119,109,156,144,125,127,121 --> 121
145,110,108,131,122,100 --> 100
102,111,142,113,136,115 --> 115
127,136,153,100,107,145,128 --> 128
119,118,143,120,121,152,121 --> 121
116,142,133,101,132,112 --> 112
127,144,113,103 --> 103
---
[107 143 104 120 119 112] out 107, 112

[106 112 145 137] out 106, 137

[120 154 151 136 145 102 147] out 120, 147

[[121 105 127 115 130]
 [123 142 136 120 136]] out 121, 136

[152 118 101 123] out 152, 123

[128 123 110 127 102 115 128] out 128, 128
---
[144, 132, 117, 106, 103] ==> 132
[[132, 130, 123, 118, 125, 139], [135, 139, 131, 105, 128, 111], [131, 117, 117, 126, 132, 140]] ==> 130
[[126, 121, 131, 151, 130, 113, 127], [142, 127, 129, 122, 126, 128, 131], [151, 114, 126, 127, 129, 116, 129]] ==> 121
[128, 150, 120, 117, 124] ==> 150
[115, 108, 157, 128] ==> 108
[154, 145, 114, 105, 115, 101] ==> 145
[[129, 132, 126, 132, 106, 145], [112, 131, 112, 111, 130, 127], [113, 131, 112, 112, 134, 128]] ==> 132
---
[[111 116 118 120 119 113 127]
 [133 117 116 114 127 133 138]
 [145 140 122 136 150 138 137]] | 118

[[123 139 133 152 114]
 [117 124 146 125 144]
 [123 140 133 152 113]] | 133

[[141 127 122 129 138]
 [139 132 120 132 158]
 [141 126 115 133 131]] | 122

[[114 136 154 114]
 [138 141 146  99]
 [135 103 103 128]] | 154

[[130 138 112 142]
 [136 137 113 126]
 [116 108 151 114]] | 112

[[116 132 115 150 132 121]
 [117 129 121 154 139 127]
 [117 130 121 153 130 126]] | 115

[[139 135 123 126 150 117 121]
 [144 135 113 122 137 131 121]
 [131 133 137 133 147 116 132]] | 123

[[136 114 123 130 117 125 105]
 [120 142 142 126 136 134 149]
 [118 144 134 131 142 132 157]] | 123

[[142 123 123 128 128 128]
 [127 126  98 129 128 127]
 [138 129 136 128 128 127]] | 123

[[136 120  99 114]
 [105 146 150 128]
 [127 137 135 130]] | 99
---
array([153, 123, 117, 130, 112, 116, 107]) => 153
array([107, 123, 150, 119, 104]) => 107
array([142, 131, 121, 129, 131, 151]) => 142
array([126, 109, 104, 141, 128]) => 126
array([128, 110, 153, 123, 131]) => 128
array([108, 141, 117, 116,  99, 122]) => 108
array([105, 134, 121, 129]) => 105
---
[[104 115 125 100 135 129]
 [108  98 144 131 101 114]
 [136 110 146 125 135 144]] => 144

[[150 127 142 145 131 136 114]
 [125 143 122 139 117 116 140]] => 122

[[104 129 114 109 126 118 140]
 [153 127 145 150 131 139 108]] => 145

[[133 123 112 134 128 136 136]
 [134 125 104 139 128 137 137]
 [124 142 135 122 126 117 117]] => 104

[[119 117 117 140  98]
 [119 122 141 144 112]
 [115 119 141 146 109]] => 141

[[107 121 131 146 124]
 [113 126 143 152 136]
 [136 102 131 123 132]] => 143

[[123 115 151 134 148 125 141]
 [110 138 123 135 128 126 112]
 [139 121 140 115 118 128 143]] => 123

[[134 132 135 107 155]
 [136 132 134 106 152]
 [115 135 121 122 108]] => 134

[[158 135 148 138 129]
 [140 121 126 120 138]
 [145 150 119 136 122]] => 126
---
[[125 123 131 125 124 101 131 144 124 147 141 140 112]
 [129 137 126 121 129 135 149 112 127 137 131 123 130]
 [119 130 139 108 138 114 127 108 111 128 142 142 143]
 [140 140 130 133 136 121 136 144 131 137 140 114 110]
 [131 134 124 143 135 134 111 119 119 113 151 118 114]
 [136 138 130 142 139 124 143 131 131 107 117 131 110]
 [121 119 143 115 133 102 114 133 119 114 116 127 126]
 [142 147 140 137 123 139 139 119 112 138 111 125 110]
 [134 133 129 126 133 118 108 108 126 132 123 124 110]] value 129

[[121 119 123 145 117 119 119 120 141 144 107 121 115 126 119 122]
 [105 122 115 119 122 130 114 131 101 110 131 103 126 144 127 130]
 [124 134 123 108 132 134 128 143  99 107 147 117 135 139 129 139]
 [136 124 133 143 124 121 131 123 141 137 108 138 113 121 122 120]
 [146 140 143 128 141 114 136 139 148 127 136 142 137 130 140 131]
 [136 142 128 112 140 131 129 141 126 118 152 119 150 137 138 140]] value 105

[[137 154 147 122 122 119 140]
 [149 142 119 136 140 141 146]
 [123 153 138 111 137 127 135]
 [147 137 136 145 113 121 151]
 [ 99 113 110 135 128 131 143]] value 149

[[126 132 128 123 133 134 133]
 [105 144 109 128 127 127 128]
 [126 139 140 124 132 131 131]
 [136 125 137 124 132 131 132]
 [120 140 128 127 127 128 129]
 [127 132 128 122 133 134 134]
 [134 124 134 123 133 133 133]
 [137 119 131 125 128 129 130]
 [135 122 135 125 132 131 131]
 [137 125 141 118 139 139 138]] value 105

[[128 125 122 135 128 129 118 135 124 126]
 [117 116 126 124 122 107 137 116 143 117]
 [128 125 114 127 124 132 123 145 122 127]
 [128 134 115 117 120 131 134 141 123 129]
 [132 133 127 116 120 129 125 110 125 131]
 [132 134 132 118 125 131 123 109 128 128]] value 117

[[128 128 131 122 131 142 114 132]
 [131 124 131 127 132 138 119 130]
 [133 125 125 129 134 138 117 134]
 [136 117  99 143 129 101 150 125]
 [138 107 120 139 135 115 137 125]
 [124 124 127 119 125 121 128 121]
 [127 134 128 129 126 125 132 130]
 [126 126 151 123 129 136 121 126]
 [129 128 131 132 129 125 133 128]
 [128 131 132 129 127 132 127 130]
 [122 137 137 122 125 136 123 129]] value 131

[[122 122 133 112 119 139]
 [130 111 128 106 122 128]
 [131 112 128 106 122 129]
 [125 120 131 110 120 136]
 [127 115 131 106 120 128]
 [119 128 135 117 120 141]
 [132 113 128 106 128 130]
 [125 128 128 107 120 130]
 [131 113 128 106 128 128]
 [121 123 134 114 120 140]] value 130

[[127 112 122 128 136 125 127 135 141 128]
 [132 129 140 115 135 126 128 129 127 120]
 [118 125 134 134 131 131 129 118 140 127]
 [115 131 123 132 120 128 122 124 128 125]
 [120 128 122 130 118 130 125 130 127 139]
 [123 127 113 128 127 122 127 132 146 131]
 [150 133 139 130 115 109 140 110 116 130]
 [130 136 116 124 130 128 132 130 108 139]] value 132
---
[[115 132 142 117]
 [119 129 150 117]
 [117 134 143 113]] yields 132

[[117 124 127 129 129 139]
 [103 118 132 107 121 122]
 [117 124 111 127 120 137]] yields 124

[[102 137 142 139]
 [104 119 128 108]
 [113 113 119 105]] yields 137

[[123 111 135 142 117 120 140]
 [152 110 127 146 107 136 139]
 [129 140 129 114 126 139 133]] yields 111

[[137 135 114 119 130]
 [118 153 120 128 124]
 [111 143 135 128 131]] yields 135

[[128 127 129 126 129 130 127]
 [126 128 128 128 128 128 128]
 [125 148 106 133 106 134 149]] yields 127

[[125 126 126 131 129 125 124]
 [104 120 107 104 118 115 119]
 [120 128 122 122 126 122 121]] yields 126

[[148 128 128 130 118 123 133]
 [123 115 122 121 120 123 127]
 [103 116 115 128 131 130 119]] yields 128

[[132 110 136 120 129]
 [106 121 116 120 125]
 [119 133 144 136 130]] yields 110
---
[[130 145 119 143 137]
 [129 129 137 121 118]
 [106 145 124 140 148]] value 143

[120 133 105 156 147] value 156

[130 107 154 106 156] value 106

[130 109 154 100 110] value 100

[[115 154 116 154 110]
 [126 141 113 151 117]] value 154

[113 139 123 138 104] value 138

[120 129 127 139 154] value 139

[120 155 151 130 115] value 130

[103 147 143 142 138] value 142
